Each row of numbers belongs to one of the nodes below and depends on some of the facts about them. Some rows are named. Which node is each other row?

Some facts about the nodes:
bretol Ω:997 Π:brokluk
debu Ω:997 Π:brevek,tutipi,bagomuk
brevek Ω:997 Π:nidran,nopek
statol Ω:704 Π:gozefo,tregrul,dogrigam
brizem Ω:997 Π:traflun,rovu
grusun Ω:997 Π:botu,trora
kofa Ω:704 Π:stemas
kloplam Ω:128 Π:stapus
bretu Ω:704 Π:treso
tadus Ω:704
mozik Ω:704
triplol Ω:704 Π:plutolu,nizuk
brazor Ω:704 Π:brevek
trevik Ω:704
kodrul Ω:704 Π:klevu
sagi Ω:704 Π:tusul
tebron Ω:704 Π:stofar
beru Ω:997 Π:kobi
veflaren Ω:997 Π:fifupon,pazuplok
gragun Ω:704 Π:drokul,floflo
flufo Ω:704 Π:drevar
vubom Ω:704 Π:klukles
pitrir Ω:128 Π:vodrer
tovun Ω:128
tristek Ω:704 Π:vubom
puno Ω:704 Π:durir
grumodrik Ω:704 Π:stagram,drerok
plamam Ω:128 Π:brotra
vodrer Ω:704
tredupi Ω:997
tustir Ω:997 Π:tigrok,kaguk
gebruk Ω:997 Π:nidran
zukla Ω:704 Π:zitezos,mozik
stetok Ω:704
pliku Ω:704 Π:veflaren,vuku,gradul
kaguk Ω:128 Π:munok
gedru Ω:997 Π:klevu
kastusto Ω:997 Π:tristek
pazuplok Ω:704
pluge Ω:128 Π:skoplo,stapus
plalus Ω:704 Π:stetok
flitol Ω:128 Π:gedru
kobi Ω:997 Π:kastusto
digrul Ω:128 Π:vetrik,pazuplok
rusen Ω:704 Π:nopek,kloplam
kemabok Ω:997
tifludok Ω:997 Π:munok
dogrigam Ω:997
klusidre Ω:997 Π:setu
zuklan Ω:997 Π:guska,trubrin
gozefo Ω:128 Π:drevar
skifli Ω:704
skiza Ω:997 Π:tigrok,durir
klukles Ω:997
stapus Ω:128 Π:veflaren,nopek,stofar
gradul Ω:704
drokul Ω:704 Π:tuguril
flefon Ω:997 Π:bibel
grekan Ω:997
stisim Ω:704
vaskim Ω:128 Π:nevom,raklis,flefon,stapus
musuni Ω:997 Π:rusen,drevar
drevar Ω:704
milar Ω:128 Π:skifli,setu
zopun Ω:997 Π:bibel,kastusto,plokagrin,traflun,lugrim
kedos Ω:704
mitim Ω:128 Π:sugrer
timom Ω:704
zupus Ω:704
klegru Ω:128 Π:riskomok
tutipi Ω:128
dreflefon Ω:997 Π:timom
fetris Ω:997 Π:flitol,debu
grotror Ω:128 Π:klevu
fliskasun Ω:128 Π:tristek,stagram
brokluk Ω:704 Π:trevik,tebron,stofar,munok
gretus Ω:997 Π:debu
dedrol Ω:997 Π:flefon,skikla
drerok Ω:704 Π:treso,stagram
truklol Ω:128 Π:drerok
gefol Ω:704 Π:kodrul,klevu
bristi Ω:704 Π:pitrir,tifludok
treluk Ω:704
riskomok Ω:704 Π:nidran,kozosol
tigrok Ω:704 Π:bidran
flevul Ω:997 Π:bristi,trora
steskin Ω:704 Π:trora,brokluk
mistin Ω:128 Π:kozosol
soklu Ω:704 Π:plutolu,grekan
plopla Ω:997 Π:treluk
floflo Ω:704 Π:stofar,mistin
grelon Ω:704 Π:skikla,kegrer
ploklur Ω:704 Π:plalus,plufus,nizuk,brazor
trolel Ω:704 Π:brizem,debu
korekin Ω:704
fliskas Ω:128 Π:flevul
tirur Ω:997 Π:zukla,grebubri
tolegor Ω:704 Π:grumodrik
skoplo Ω:704 Π:gefol,fluskon
vuku Ω:128 Π:vubom
guska Ω:128 Π:kedos,tusul,zoskeskol,kloplam
tuguril Ω:128
sabanak Ω:128 Π:zukla,gozefo
zoskeskol Ω:704 Π:zukla,skoplo
bibel Ω:704 Π:treso
plokagrin Ω:704 Π:flevul,zupus,tuguril
botu Ω:128 Π:nedol,stofar
nidran Ω:128
nopek Ω:704 Π:stagram
sonak Ω:997 Π:kedos
trora Ω:128 Π:klukles
stoflin Ω:704 Π:tirur,tristek,drevar,staskal
muklen Ω:997 Π:tigrok
zitezos Ω:128
fifupon Ω:128 Π:bretol,vubom
traflun Ω:128 Π:digrul,stagram
klebru Ω:128 Π:skikla,bagomuk
kotral Ω:704 Π:guska
stofar Ω:997 Π:bidran
rosek Ω:128 Π:tuguril
zibru Ω:704 Π:brizem,dogrigam,kedos
stanel Ω:128 Π:skidu
stagram Ω:704 Π:drokul
brupe Ω:128 Π:zepok,gragun
stemas Ω:704 Π:plokagrin,tristek,stagram
bidran Ω:704 Π:pazuplok,tovun
kozosol Ω:128 Π:gedru
bagomuk Ω:997
setu Ω:704
zepok Ω:997 Π:flevul,zupus
figruk Ω:128 Π:kliflur,raklis,trevik,fluskon,lugrim
nedol Ω:704 Π:tifludok,stofar
skifladun Ω:704 Π:tadus,flefon,tutipi
vuplem Ω:128 Π:tutipi
lugrim Ω:997 Π:kemabok
grigras Ω:704 Π:flitol
grebubri Ω:997 Π:zitezos,grusun
brotra Ω:997 Π:bibel
nizuk Ω:997 Π:korekin,grigras
gruflik Ω:128 Π:tredupi
tusul Ω:128 Π:dreflefon
tregrul Ω:704
zuva Ω:997 Π:korekin
deplavil Ω:128 Π:kaguk,floflo
lipen Ω:128 Π:traflun
trolek Ω:128 Π:tustir,kobi,staskal
sugrer Ω:128
trubrin Ω:128 Π:gebruk,kloplam
skidu Ω:704 Π:lugrim
skikla Ω:704 Π:steskin,tristek
treso Ω:704 Π:trora,puno
stosi Ω:128 Π:gozefo,steskin,stagram
raklis Ω:128 Π:fliskas
kegrer Ω:128 Π:bretol,munok
durir Ω:704
nevom Ω:704 Π:kaguk
klevu Ω:997 Π:tovun
kliflur Ω:997 Π:trora,gozefo,bagomuk,timom,staskal
staskal Ω:704
plofas Ω:128 Π:steskin,vuku
munok Ω:128
distil Ω:704 Π:gebruk
vetrik Ω:997
brusta Ω:128 Π:staskal
plufus Ω:704 Π:brizem,fluskon,flufo
plutolu Ω:997 Π:rusen,vaskim
rovu Ω:704 Π:trevik,gradul,mistin
fluskon Ω:704

Known rows:
kegrer: [-28  78   6 -17  -5 -38 -13  25 -10   0  25   0  -7  35 -26 -49  10 -39
  20 -13   9 -12  17  -7   9  32]
plamam: [-63  69  27  -6 -13 -35  -6  10 -15  -3 -19  28  -6   8 -13 -44 -18   1
   9  -8 -18 -15  37  -1  28  11]
flufo: [-40  76  56 -23 -11 -22  13 -17 -35   6  27  41 -39  35  -7 -11  10   9
  23  23 -19 -22   9  30  35   1]
kozosol: [-76  71   8 -23 -38 -39 -36 -15 -10 -35  -6  28 -37 -14 -24 -19  -8 -27
  15   4 -24  20  29  48   4  46]
deplavil: [-40  62  15   1 -10 -29 -24   5 -10   8   9   8  -5  15 -18 -43   3 -19
  23 -12 -11  13  25   4  28  41]
nizuk: [-53  62  21   7 -26 -29 -21   4  -8  -4 -16  27 -11  -3 -13 -34 -25 -16
   7   5  -5   2  19   4  14  14]
brevek: [-76  69  33 -22 -33 -39 -19  41   4 -17  34  25  14 -14 -15  -9  -8 -19
 -12  24  17  13  16  40  45   3]
bidran: [-29  43  47  26 -44   6 -34  30   7   7   8   4  15  19  13 -15  15  15
   5 -18   6 -14  50  46  48   6]
ploklur: [-51  63  20   8 -24 -30 -15  12  -7  -3  -6  31 -10  -1 -12 -32 -20 -16
   6   2  -1  -6  16   5  21   9]
grumodrik: [-30  83  55  13 -22 -43  -2  17 -31 -33  19   9   8  10  22 -43  17 -43
  -5  24 -11 -19  47   4  54  56]
skikla: [-43  87  46 -17 -41   5  10  26 -36 -13  -2  13 -34  -1 -25 -40 -13 -30
   5 -10 -16 -31  23  -5  13  -4]
tebron: [-66  62   8 -10 -34   7  12  36  -4 -29  26   2 -39  34   8  -9 -24  15
  23  -2  11 -23  52   0  24  48]
nedol: [-53  64   7 -12 -22   1  10  35  -2 -24  27   2 -38  34  -2  -7 -20  12
  23  -5   9 -21  54  -4  22  52]
muklen: [-46  48  42  25 -26 -20 -31   6 -10   5   4   5  13   4  -2 -38   7   1
  15 -19 -11   5  22  37  37  15]
trolek: [-42  67  37   7 -19 -26 -15   4 -20   4  -5  22 -16  10 -13 -36  -6  -4
  15  -8 -14  -3  17  11  18   8]
brupe: [-42  68  28  11  -5 -16  -8  24  -1  -3  -7  34 -23 -11 -11 -33 -12 -15
  19  -3 -12  -4  31   4  12  28]
grebubri: [-64  56   8  27  -5 -14  -2  -4   1 -18  -8  30  -9  25   8 -43 -19 -32
  17  34 -22  -3  15  33   0  20]
zitezos: [-29  46  37  19  -6  -4 -17   8 -23 -22 -13  21  21  26  -7 -47 -16   7
  17  39 -13  15  37  10  -3   1]
staskal: [-29  49  53 -11  -3  -8 -18  14 -30 -11  -3  19   5  24 -17 -38  -7  12
   9  36  -3   4  27  12  -1  -3]
tregrul: [-28  49  51  -6  -5 -14 -22  20 -27 -19 -11  19  18  22 -17 -44 -14   9
  13  41   1  10  42   6  -3  -2]
skifli: [-28  45  53 -10  -7 -18 -22  24 -27 -22  -8  18  13  15 -21 -41 -12   9
  11  37   0  12  41   5  -6  -1]

Name these rows:
No name comes twice in this set of rows, the named rows included.
[-61  62  11  -1 -38 -29 -33  -8 -12 -16 -12  27 -24 -13 -16 -25 -23 -25
   0   5 -15   7  12  12  11  24] | grigras
[-69  68  23 -14 -11 -33 -10  31   3  -6  15  29   7  -4 -17 -37  -6 -17
  13   8  -9  11  25  31  28   4] | distil
[-84  66  23  -9  -2 -40   7  40  16  -3  32  38  21   5 -22 -47  -4 -18
  21  23  -1  13  32  37  48  -6] | trubrin
[-63  87  47  -3 -43  20  12  38 -33 -27  10   1 -27 -13 -26 -48   3 -40
  18 -13 -21 -26  47  11   2  -9] | tristek
[-55  64  31 -16 -31 -38 -22  32  -1  -7  17  25  -1 -12 -18 -14 -23 -16
 -13   9  16  -8  13  14  36   3] | brazor
[-40  45  45  30 -41   1 -36  13  -6   8  12  -4  21   7  17 -19  21  14
  16 -21  -3   9  32  48  51  14] | tigrok
[-26  86  58  15 -20 -37   5  23 -32 -35  27  19 -11 -10  21 -37  21 -46
  16  23  -8   1  52  -5  52  53] | stagram
[-87  68  24 -23 -11 -37 -22  37   6 -11  32  24  18 -18 -25 -25   7 -19
  12  21  -6  22  23  45  35   3] | gebruk
[-64  75  43  -2 -16 -28  -4   1 -25   2 -29  31 -15 -10  -5 -44 -27  -3
   8 -16 -18 -18  48  -5  31  11] | zopun
[-55  75  32 -12 -20 -32  -3  16 -19   1 -19  29  -9   7 -19 -43 -22  -2
   6 -13 -12 -22  34  -1  25  -1] | dedrol
[-54  59  18  -1 -38 -36 -33   1 -12 -13 -12  25 -21 -11 -18 -17 -26 -19
 -12   2   9  -9  12   2  14  16] | fetris
[-48  58  23  21 -10 -28 -10  12  -4  -4  -4  30  -5  16 -10 -38 -16 -16
   4  13  -7 -14  14  14   9  10] | dreflefon
[-84  69   8 -21 -30 -32 -30 -11 -20 -27   0  13 -39 -13 -13 -16 -16 -21
  21  14 -21  23  39  37   6  42] | mistin

The same nodes again, as new rows of numbers:
Named rows:
tristek: [-19  12  11 -25  48 -13  -4  32  -3 -32  -4  24 -45 -24   3]
gedru: [ -4  -1   3 -22   1  24  11 -20  57  41  21  -9  41  -1   0]
stapus: [-33  -9  31  -2   7  20   4 -14   6   7  -2 -22  16 -20 -12]
fliskas: [ -1   0   6  -5  16 -11   3   5 -17 -16   6  -7 -21   9   0]
muklen: [ 41  -4   7  37  -4 -21  13   1   6   7  12 -48   2  21 -18]
gebruk: [-24  -7 -15 -27 -17  39   8 -21  30  28   0  14  20  -5   8]
flevul: [  2  -1   8 -12  25 -15  11  11 -27 -30  11  -3 -43  14   2]
tebron: [ -2  -8  38  16  31  -1   8   0  15  -8  13 -52  -1 -11 -26]
rovu: [-32  -7  35  10  -7  15  -7 -26 -15   2   8 -20  27  -9 -10]
pliku: [-15  -9  38  37 -11  -6 -13 -22 -43 -10   4 -31  19  -4 -23]
mitim: [ 41  -2 -26  18 -27  -9   4  -1  -1  15   5 -10   5  34  13]
traflun: [-31   2  21 -32  13   4  -1 -10 -34 -23  11  26 -18  10  17]
tregrul: [-14  -3 -26 -13   7  22   4  19  17  -8 -27  31 -19 -19   9]
staskal: [  1  10 -22 -13  42 -12   7  48  45 -16 -24  18 -28 -40   2]
bagomuk: [-17  21  -8 -23  34  -7 -10  27  46   4  -3  37   7 -44  -1]
brizem: [-49   2  10 -27   2  19  -6 -18  -3   5  -1  25  14 -18   9]
zopun: [  1   4  20  19 -33 -29 -23 -19 -96 -35   3   9 -15  37  11]
kodrul: [ 13  -8  -8   0  -5  24  16 -14  41  31   9 -20  30   4  -7]
skikla: [ -2  16  18   6  24 -32 -18  23  -9 -24  -3   5 -11 -25  -9]
klebru: [  3  12  15  31 -16 -31 -36   3 -38 -10 -10   0  20 -10 -11]
dreflefon: [ -7  -8 -31   8 -10  17   5  14  12  -4 -33  22  -7 -18   5]

Name these rows:
No name comes twice in this set of rows, the named rows included.
[ 14  -6  23   8  36 -12  19  17  25 -10  15 -47 -24  -3 -17] | tifludok
[-38  -3  26 -28  37  14   9  -2  34   5  10  -4  -6 -25  -8] | gradul
[-35 -12  -9 -19  -2  46  13  -9  28  16 -10  10   3 -25  -2] | kloplam
[ -5 -10 -19  42 -33   6 -12   9 -35 -14 -42  15   3 -10  -2] | sabanak
[ 19   9 -16   2 -38  -2 -14 -19   8  37   8   9  42  16   9] | zuva
[ -1  27 -10 -36  22 -15 -12  13  53  21  12  34  24 -27  13] | tutipi
[  4   1  20 -15  65  -7  23  32  58  -4  19 -40 -21 -28 -23] | munok
[ -8  -2  37   7  38 -13   7  12  17 -11   8 -42  -9 -24 -26] | bretol
[-23   5 -29 -34  32  25   5  34  40  -5 -30  43 -13 -46   9] | drevar
[-25   2   9   6 -34  14 -20 -23 -14  17  -7  19  39 -14   7] | plufus
[ -9  -9  28 -12  55  11  27  11  51   3  16 -42 -22 -23 -27] | stofar
[  2   7  -8 -16   4   5   1   7  35  19   5  10  18  -6   5] | grekan

